Look-ups in named tables: a row name and a column name give one cell, copied from the table.

lal:
	mefimek	fege	sis	res
zagase	0.35	0.64	0.56	0.54
dib	0.25	0.61	0.48	0.47
gepe	0.07	0.47	0.07	0.36
nelekuv	0.39	0.15	0.14	0.14
fogag	0.41	0.70	0.64	0.63
miv	0.54	0.37	0.35	0.43
ketibi	0.50	0.54	0.44	0.57
sov	0.63	0.47	0.64	0.50
luron	0.44	0.90	0.82	0.82
basebut	0.22	0.57	0.27	0.50

sis of luron = 0.82
mefimek of ketibi = 0.50
mefimek of sov = 0.63
fege of zagase = 0.64
sis of gepe = 0.07
res of nelekuv = 0.14
res of luron = 0.82
mefimek of miv = 0.54
mefimek of gepe = 0.07

fakoz:
|  | dafut | safi |
|---|---|---|
| suzuse | 169 | 166 |
| pavi | 184 | 92 |
| vevom | 141 | 202 |
| sav | 155 | 192 |
| tagonag | 205 | 161 |
| delore | 187 | 228 |
| sabu | 178 | 59 |
| zum | 155 | 158 |
| fam | 157 | 171 |
| lelopo | 145 | 153 |
| dupudos | 137 | 203 |
| bepurat | 135 | 176 |

What is the safi of lelopo in fakoz? 153
What is the safi of sabu in fakoz? 59
What is the safi of zum in fakoz? 158
What is the safi of bepurat in fakoz? 176
What is the safi of dupudos in fakoz? 203
What is the dafut of bepurat in fakoz? 135
What is the safi of pavi in fakoz? 92
What is the dafut of sabu in fakoz? 178
What is the dafut of lelopo in fakoz? 145
What is the safi of tagonag in fakoz? 161

bopuba.tsv
	bet	todibi	desuk	kitab	tas	golivem	sivigol	batubo	faf
dag	19269	-3394	43190	4979	6612	9775	11679	-819	-25286
dad	41362	30291	2296	7897	29259	-6159	37826	-20678	-74644
koded	-43769	-12363	10565	32569	-4619	-7144	22665	32477	-15084
gekesor	-43052	-10536	23633	-7992	10049	34813	997	24567	-20480
zabo	-15138	3913	-2732	4457	-12972	-12429	7253	-362	-164
mibefi	15918	-13634	35027	32634	18641	15128	-7238	28526	-74121
tup	-32749	-14268	32080	14223	46706	28090	-5124	62628	-39713
fatodoz	-126	16107	-65216	-2693	-28566	-5898	60064	30843	6521
vabapum	12230	14124	7369	6085	-12602	36268	10324	16847	-40048

gekesor, bet: -43052
mibefi, golivem: 15128
mibefi, batubo: 28526
koded, tas: -4619
mibefi, todibi: -13634
koded, sivigol: 22665
dag, tas: 6612
tup, kitab: 14223
vabapum, todibi: 14124
koded, batubo: 32477
dag, bet: 19269
zabo, tas: -12972
fatodoz, tas: -28566
fatodoz, faf: 6521
vabapum, faf: -40048
dad, sivigol: 37826
mibefi, tas: 18641
fatodoz, batubo: 30843
dag, todibi: -3394

bilasi
         zaseka  mabe  kode  ded
dinel       -43   -68    13  -42
sud         -33   -13    34  -67
lepatim     -25   -29   -39   -7
buvazov     -51   -52   -48  -22
navo        -43   -15   -28  -44
goba        -18   -15    61  -77
lik         -31   -31   -47  -34

What is the mabe of navo in bilasi?
-15
What is the ded of sud in bilasi?
-67
What is the zaseka of lepatim in bilasi?
-25
What is the kode of lepatim in bilasi?
-39
What is the zaseka of dinel in bilasi?
-43
What is the zaseka of lik in bilasi?
-31
What is the kode of sud in bilasi?
34
What is the ded of navo in bilasi?
-44
What is the mabe of sud in bilasi?
-13
What is the mabe of goba in bilasi?
-15
What is the kode of dinel in bilasi?
13
What is the mabe of dinel in bilasi?
-68
What is the ded of lik in bilasi?
-34

zez
         duvuzik  lurit  nonuvut  nanuvif  vidumu   kes   lek  livebos   poz  kadot
balem       -2.9    1.7     -7.3     -7.4    -8.2   3.0  -1.9     -1.7  -0.5   -3.5
lirubo      -6.7    0.2     -3.9      6.4    -3.0  -6.2  -3.4     -1.7   3.4    1.8
bimu        -5.9   -1.0     -2.2     -2.0     0.3   5.3   1.2     -4.4   3.7    6.2
rek          2.9   -4.3      8.7      1.5     1.7  -2.4  -4.4      1.3  -3.4   -0.7
sevutir     -1.8   -7.4      5.2      1.8    -2.3  -7.9  -5.7     -1.0   0.9   -0.9
kizi        -1.7    3.7      0.2      5.5     6.4  -2.8   3.8      0.2  -1.1    0.2
lep         -4.6    6.8      3.3      2.1    -4.7  -2.9  -2.6      3.3   2.1   -3.8
bir          1.3    4.8      5.2      3.8    -1.3  -2.4  -3.9      4.5  -3.4   -4.0
fakomiz      1.4    1.8     -7.5      1.4    -4.9   4.6  -6.4     -0.3  -5.1    1.4
nuda         3.9    3.9     -5.5     -0.8     2.7   4.2   1.9      0.2  -7.3   -1.9

lep, livebos => 3.3
lep, lek => -2.6
kizi, lek => 3.8
nuda, kes => 4.2
kizi, kes => -2.8
kizi, nanuvif => 5.5
kizi, livebos => 0.2
nuda, livebos => 0.2
rek, nonuvut => 8.7
rek, nanuvif => 1.5
bimu, kes => 5.3
lirubo, nonuvut => -3.9
bimu, lek => 1.2
lep, kadot => -3.8
lep, vidumu => -4.7
fakomiz, lurit => 1.8
balem, livebos => -1.7
kizi, nonuvut => 0.2
bir, nonuvut => 5.2

